Below are the code and all the weights of a small trained network. Each question names an input and a target symbol and asks about switching units off, where a switched-off unit gives its printed mean instead of its output.

import numpy as np


def w(rows, s, z=0):
    codes = np.array(rows[::2]) - 128.0
    scale = np.full(codes.shape[1], s)
    scale[-1] = z or s
    return codes * scale


def f(y):
    return y / 2 * (1 + np.tanh(0.7978845608 * (y + 0.044715 * y**3)))


def softmax(a):
    e = np.exp(a - a.max(-1, keepdims=True))
    return e / e.sum(-1, keepdims=True)


def log_softmax(a):
    a = a - a.max(-1, keepdims=True)
    return a - np.log(np.exp(a).sum(-1, keepdims=True))


def net(x, mask):
    ids = ['γεζλμξπτφ'.index(c) for c in x.split()]
    T = len(ids)
    res = E[ids] + P[:T]
    r = res
    for j in range(3):
        rows = slice(3 * j, 3 * j + 3)
        q, k, v = (r @ M[0][rows].T for M in (Q, K, V))
        z = softmax(np.where(np.tri(T) > 0, q @ k.T / 3**0.5, -1e9)) @ v
        o = O[0][rows]
        res = res + np.where(mask[j], z, o[:, -1]) @ o[:, :-1]
    y = f(res @ A[0][:, :-1].T + A[0][:, -1])
    res = res + np.where(mask[3:7], y, B[0][:, -1]) @ B[0][:, :-1]
    return log_softmax(res[-1] @ U[:, :-1].T + U[:, -1])


Q, K, V, O, A, B = {}, {}, {}, {}, {}, {}
E = w([
[165,101,42,162],'γ',
[161,44,140,129],'ε',
[94,150,54,122],'ζ',
[37,69,153,193],'λ',
[98,136,37,162],'μ',
[119,165,73,149],'ξ',
[196,222,105,248],'π',
[164,120,46,40],'τ',
[34,156,47,144],'φ',
],0.018)
P = w([
[139,98,159,78],'0',
[133,27,156,2],'1',
[157,135,146,99],'2',
[169,164,142,136],'3',
[114,86,117,54],'4',
[139,122,114,95],'5',
[166,178,120,143],'6',
[148,160,122,144],'7',
[136,136,112,145],'8',
[156,159,120,152],'9',
[194,175,151,211],'10',
[135,35,115,15],'11',
[159,99,148,155],'12',
],0.0067)
Q[0] = w([
[25,84,142,168],'head 0',
[42,122,92,233],'head 0',
[153,163,102,104],'head 0',
[181,117,116,117],'head 1',
[96,119,139,141],'head 1',
[158,52,5,182],'head 1',
[81,85,54,134],'head 2',
[95,115,120,139],'head 2',
[102,132,171,67],'head 2',
],0.013)
K[0] = w([
[68,106,169,153],'head 0',
[76,133,97,181],'head 0',
[156,180,94,92],'head 0',
[155,98,146,150],'head 1',
[106,164,116,118],'head 1',
[80,68,123,250],'head 1',
[162,177,75,117],'head 2',
[140,122,103,132],'head 2',
[146,136,190,75],'head 2',
],0.016)
V[0] = w([
[120,31,200,169],'head 0',
[35,190,122,126],'head 0',
[111,96,47,225],'head 0',
[10,96,146,195],'head 1',
[193,119,98,72],'head 1',
[77,182,118,44],'head 1',
[47,28,89,171],'head 2',
[165,78,184,165],'head 2',
[27,193,178,86],'head 2',
],0.012)
O[0] = w([
[139,204,45,196,112],'head 0',
[162,70,121,95,144],'head 0',
[70,164,76,29,221],'head 0',
[54,130,103,221,250],'head 1',
[213,81,176,59,66],'head 1',
[117,1,154,91,87],'head 1',
[64,95,27,66,162],'head 2',
[129,131,77,201,91],'head 2',
[84,86,192,175,63],'head 2',
],0.0099,0.013)
A[0] = w([
[250,55,189,141,50],'neuron 0',
[70,222,143,108,233],'neuron 1',
[138,111,68,180,3],'neuron 2',
[86,164,158,154,138],'neuron 3',
],0.012,0.0032)
B[0] = w([
[12,199,91,193,132],'neuron 0',
[228,51,192,211,251],'neuron 1',
[185,114,255,31,197],'neuron 2',
[165,122,92,56,178],'neuron 3',
],0.006,0.024)
U = w([
[145,192,76,107,43],'γ',
[136,182,145,119,58],'ε',
[215,2,222,98,66],'ζ',
[118,120,105,233,205],'λ',
[116,149,126,111,2],'μ',
[161,100,230,93,181],'ξ',
[166,171,231,122,181],'π',
[70,239,210,103,152],'τ',
[106,103,177,109,104],'φ',
],0.006,0.0028)

Each question gives the input, a string of symbols that net reads in full, and the target symbol t.
The units are the heads (3 rows each of Q, K, V and O) and the neurons (one row each of A and B). Each row of codes is followed by its name. A weight is (code - 128) times the scale printed after its matrix; where a second scale follows, it is the last column's (O, A, B and U).
mask holds one flag per unit, heads first, then neurons. A switched-off unit (its flag False) gives its mean, the last column of its rows in O or B, instead of its output. The means were averaged over made-up inputs and are rounded, as every weight is.
A unit's drop is (log p(t) with every unit on - log p(t) with that unit switched off) / (log p(t) with every unit on - log p(t) with every unit switched off).
The circuit of an input: a set's keep is (log p(t) with only the set's units on - log p(t) with every unit switched off) / (log p(t) with every unit on - log p(t) with every unit switched off). Starting from all 7 units, units are removed one at a time, each time the one whose removal leaves the highest keep (on an exact tie, the one counted first), for as long as the keep stays at least 0.8.
circuit, biggest first: the units of the circuit, biggest drop first
most important unit: the unit with the biggest drop
top k neurons: the k neurons with the biggest drops, biggest first
which heads matter: for each layer, one digit per head in row order, 1 if its drop is at least 0.15 and else 0, layers parted by /
drop of u: that unit's drop, to one decimal
input γ ζ ε, target γ: circuit, biggest first -> [neuron 1; neuron 2; head 2]
input ε π ε γ μ φ μ φ φ, target φ: which heads matter -> 110
input γ γ γ ζ γ, target γ: top 2 neurons -> [neuron 1; neuron 2]
input π τ π, target π: most important unit -> head 2
input π ξ π, target π: circuit, biggest first -> [head 1; head 2]
input π π ξ, target π: which heads matter -> 011
input ξ π π ξ μ π γ ξ ζ λ λ ξ, target λ: which heads matter -> 010
input ξ ε ζ π ζ τ, target τ: which heads matter -> 111
input γ γ τ, target τ: which heads matter -> 110
input ζ τ λ π ξ ζ, target λ: which heads matter -> 010
input γ ε ε, target γ: which heads matter -> 011
input τ π ξ γ γ φ φ μ λ ε ζ ζ, target λ: top 2 neurons -> [neuron 1; neuron 2]
input τ λ λ π ε, target λ: drop of neuron 3 -> -0.1
input π φ ξ ε μ φ ξ μ ξ π λ ξ, target λ: drop of neuron 3 -> -0.1
input γ ζ γ, target γ: drop of neuron 0 -> 0.0
input ξ γ φ φ ε φ γ ζ τ φ, target φ: drop of neuron 2 -> 0.1
